Below is a small trained network, with its code and all its weights. Each question gives an input and a class and asks what happens when units are switched off, that is, made to give their printed mean instead of their output.

import numpy as np


def w(rows, s, z=0):
    codes = np.array(rows[::2]) - 128.0
    scale = np.full(codes.shape[1], s)
    scale[-1] = z or s
    return codes * scale


def norm(h):
    return h / np.sqrt((h * h).mean(-1, keepdims=True) + 1e-5)


def f(y):
    return np.maximum(y, 0)


def log_softmax(a):
    a = a - a.max(-1, keepdims=True)
    return a - np.log(np.exp(a).sum(-1, keepdims=True))


def net(x, mask):
    res = np.array(x, float).reshape(1, 6) / 4 @ E
    u = 0
    for l in range(2):
        y = f(norm(res) @ A[l][:, :-1].T + A[l][:, -1])
        res = res + np.where(mask[u : u + 11], y, B[l][:, -1]) @ B[l][:, :-1]
        u += 11
    return log_softmax(norm(res)[-1] @ U[:, :-1].T + U[:, -1])


A, B = {}, {}
E = w([
[122,97,144],'x0',
[164,103,254],'x1',
[21,206,189],'x2',
[7,10,85],'x3',
[98,49,107],'x4',
[140,158,27],'x5',
],0.0057)
A[0] = w([
[159,92,162,89],'L0N1',
[107,209,84,3],'L0N2',
[128,113,187,129],'L0N3',
[162,154,171,59],'L0N4',
[164,152,43,79],'L0N5',
[140,82,223,85],'L0N6',
[53,129,108,73],'L0N7',
[141,120,153,72],'L0N8',
[177,201,123,75],'L0N9',
[167,139,85,64],'L0N10',
[179,118,10,8],'L0N11',
],0.013,0.0023)
B[0] = w([
[130,153,131,182],'L0N1',
[57,151,33,203],'L0N2',
[161,50,42,194],'L0N3',
[156,151,171,186],'L0N4',
[128,133,18,227],'L0N5',
[106,89,105,232],'L0N6',
[25,253,177,210],'L0N7',
[158,183,73,149],'L0N8',
[99,186,52,223],'L0N9',
[43,163,116,182],'L0N10',
[105,113,61,254],'L0N11',
],0.0073,0.0048)
A[1] = w([
[73,85,102,144],'L1N1',
[162,154,83,60],'L1N2',
[69,114,89,90],'L1N3',
[64,85,86,84],'L1N4',
[159,8,149,1],'L1N5',
[154,123,211,203],'L1N6',
[83,163,108,183],'L1N7',
[85,200,182,110],'L1N8',
[139,77,75,143],'L1N9',
[117,184,102,123],'L1N10',
[118,93,166,176],'L1N11',
],0.012,0.0048)
B[1] = w([
[135,114,253,230],'L1N1',
[120,124,141,169],'L1N2',
[116,185,152,215],'L1N3',
[168,157,133,220],'L1N4',
[221,75,230,178],'L1N5',
[210,235,109,172],'L1N6',
[101,71,218,253],'L1N7',
[172,121,182,201],'L1N8',
[152,60,117,219],'L1N9',
[152,61,225,212],'L1N10',
[250,148,132,169],'L1N11',
],0.0062,0.0058)
U = w([
[12,165,179,2],'0',
[87,53,24,162],'1',
[94,229,53,110],'2',
[195,43,216,181],'3',
[181,236,202,180],'4',
[10,71,234,67],'5',
],0.014,0.0092)

Each question gives the input, the list of numbers given to net, and the class t.
The units are the neurons (one row each of A and B). Each row of codes is followed by its name. A weight is (code - 128) times the scale printed after its matrix; where a second scale follows, it is the last column's (A, B and U).
mask holds one flag per neuron, layer by layer. A switched-off neuron (its flag False) gives its mean, the last column of its row in B, instead of its output. The means were averaged over made-up inputs and are rounded, as every weight is.
A unit's drop is (log p(t) with every unit on - log p(t) with that unit switched off) / (log p(t) with every unit on - log p(t) with every unit switched off).
The circuit of an input: a set's keep is (log p(t) with only the set's units on - log p(t) with every unit switched off) / (log p(t) with every unit on - log p(t) with every unit switched off). Starting from the 12 units with the biggest drops (on a tie, the unit counted first), units are removed one at a time, each time the one whose removal leaves the highest keep (on an exact tie, the one counted first), for as long as the keep stays at least 0.8.
circuit, biggest first: the units of the circuit, biggest drop first
unit that matters most: the unit with the biggest drop
top k neurons: the k neurons with the biggest drops, biggest first
top k neurons in layer l: the k neurons of layer l with the biggest drops, biggest first
drop when u is switched off: that unit's drop, to one decimal
input [-7,2,-7,-4,-2,5], class 2: circuit, biggest first => [L0N9; L0N10]
input [-4,2,7,-1,3,-6], class 3: top 2 neurons => [L0N3; L0N6]
input [0,8,4,2,5,-4], class 3: unit that matters most => L0N3
input [-6,2,-7,-2,-7,5], class 2: circuit, biggest first => [L0N9; L0N10]
input [-6,-2,-2,7,-7,1], class 5: top 2 neurons => [L0N7; L1N7]
input [-4,-4,6,-5,5,8], class 1: circuit, biggest first => [L0N2; L0N5]
input [-7,2,-3,5,3,1], class 3: top 2 neurons => [L0N9; L0N2]
input [3,8,6,1,3,-2], class 3: top 3 neurons => [L0N3; L0N6; L0N7]
input [3,1,-1,7,-3,-6], class 3: top 2 neurons in layer 1 => [L1N11; L1N5]
input [3,6,3,6,-2,-8], class 3: top 2 neurons => [L0N3; L1N11]
input [-1,7,4,0,4,1], class 3: top 3 neurons => [L0N3; L0N6; L0N7]
input [7,-2,3,-1,-5,-4], class 3: top 2 neurons in layer 0 => [L0N3; L0N7]
input [1,-5,0,-8,4,7], class 1: drop when L0N9 is switched off => -0.1
input [-6,6,6,7,-4,-8], class 3: unit that matters most => L1N11
input [-8,-5,-3,6,5,-5], class 5: drop when L0N7 is switched off => 0.2
input [1,7,3,1,8,6], class 3: drop when L0N3 is switched off => 0.2
